Below are the code and all the weights of a small trained network. Each question names an input and a class and asks about switching units off, where a switched-off unit gives its printed mean instead of its output.

import numpy as np


def w(rows, s, z=0):
    codes = np.array(rows[::2]) - 128.0
    scale = np.full(codes.shape[1], s)
    scale[-1] = z or s
    return codes * scale


def f(y):
    return y / 2 * (1 + np.tanh(0.7978845608 * (y + 0.044715 * y**3)))


def log_softmax(a):
    a = a - a.max(-1, keepdims=True)
    return a - np.log(np.exp(a).sum(-1, keepdims=True))


def net(x, mask):
    res = np.array(x, float).reshape(1, 4) / 4 @ E
    y = f(res @ A[0][:, :-1].T + A[0][:, -1])
    res = res + np.where(mask, y, B[0][:, -1]) @ B[0][:, :-1]
    return log_softmax(res[-1] @ U[:, :-1].T + U[:, -1])


A, B = {}, {}
E = w([
[88,56,138,140,129,108,135,234,96,63,145,120],'x0',
[22,92,249,186,128,182,188,130,92,153,231,139],'x1',
[119,33,75,15,151,25,173,155,184,137,108,114],'x2',
[168,162,195,175,251,75,84,24,68,239,96,2],'x3',
],0.0046)
A[0] = w([
[68,89,198,176,160,140,149,124,71,169,183,83,1],'n0',
[141,56,91,62,165,63,140,163,161,125,107,98,234],'n1',
[138,48,93,58,148,60,147,154,159,132,97,106,231],'n2',
[104,72,124,124,83,147,151,250,142,27,144,183,234],'n3',
[149,141,174,154,182,114,97,74,81,181,121,77,128],'n4',
[217,191,73,91,97,121,56,110,162,103,71,146,108],'n5',
[89,75,123,127,97,134,142,253,113,20,148,149,223],'n6',
],0.0062,0.00087)
B[0] = w([
[207,213,134,202,147,78,63,89,119,197,70,94,177],'n0',
[128,159,173,118,75,168,186,86,188,137,154,190,192],'n1',
[141,133,200,120,59,156,187,83,188,171,151,187,194],'n2',
[89,74,33,100,206,137,132,219,52,53,145,104,253],'n3',
[133,138,79,148,200,79,65,192,62,95,80,58,189],'n4',
[195,190,127,198,161,51,75,116,95,180,61,83,195],'n5',
[62,61,2,74,204,157,128,238,20,31,157,108,239],'n6',
],0.0066,0.0062)
U = w([
[142,153,230,138,2,139,172,62,205,181,147,198,93],'0',
[163,158,86,169,217,80,15,140,73,137,67,18,40],'1',
[47,31,81,75,144,169,166,165,109,69,197,151,254],'2',
],0.008,0.00086)

Each question gives the input, the list of numbers given to net, and the class t.
The units are the neurons (one row each of A and B). Each row of codes is followed by its name. A weight is (code - 128) times the scale printed after its matrix; where a second scale follows, it is the last column's (A, B and U).
mask holds one flag per neuron, in row order. A switched-off neuron (its flag False) gives its mean, the last column of its row in B, instead of its output. The means were averaged over made-up inputs and are rounded, as every weight is.
A unit's drop is (log p(t) with every unit on - log p(t) with that unit switched off) / (log p(t) with every unit on - log p(t) with every unit switched off).
The circuit of an input: a set's keep is (log p(t) with only the set's units on - log p(t) with every unit switched off) / (log p(t) with every unit on - log p(t) with every unit switched off). Starting from all 7 units, units are removed one at a time, each time the one whose removal leaves the highest keep (on an exact tie, the one counted first), for as long as the keep stays at least 0.8.
circuit, biggest first: the units of the circuit, biggest drop first
unit that matters most: the unit with the biggest drop
top k neurons: the k neurons with the biggest drops, biggest first
drop when u is switched off: that unit's drop, to one decimal
input [2,-8,6,-2], class 0: circuit, biggest first : (n2; n1)
input [-8,-8,8,-8], class 0: circuit, biggest first : (n2; n1)
input [0,-6,8,6], class 0: top 2 neurons : (n2; n1)
input [-2,-8,-1,-8], class 1: unit that matters most : n5
input [1,-1,3,0], class 0: circuit, biggest first : (n6; n3; n4)
input [-3,-6,8,-4], class 0: top 2 neurons : (n2; n1)
input [0,8,1,2], class 1: top 3 neurons : (n0; n2; n1)
input [-8,6,-8,-4], class 0: drop when n6 is switched off : 0.3
input [7,6,0,2], class 1: drop when n0 is switched off : 1.6
input [-8,-3,6,1], class 0: drop when n3 is switched off : 0.1
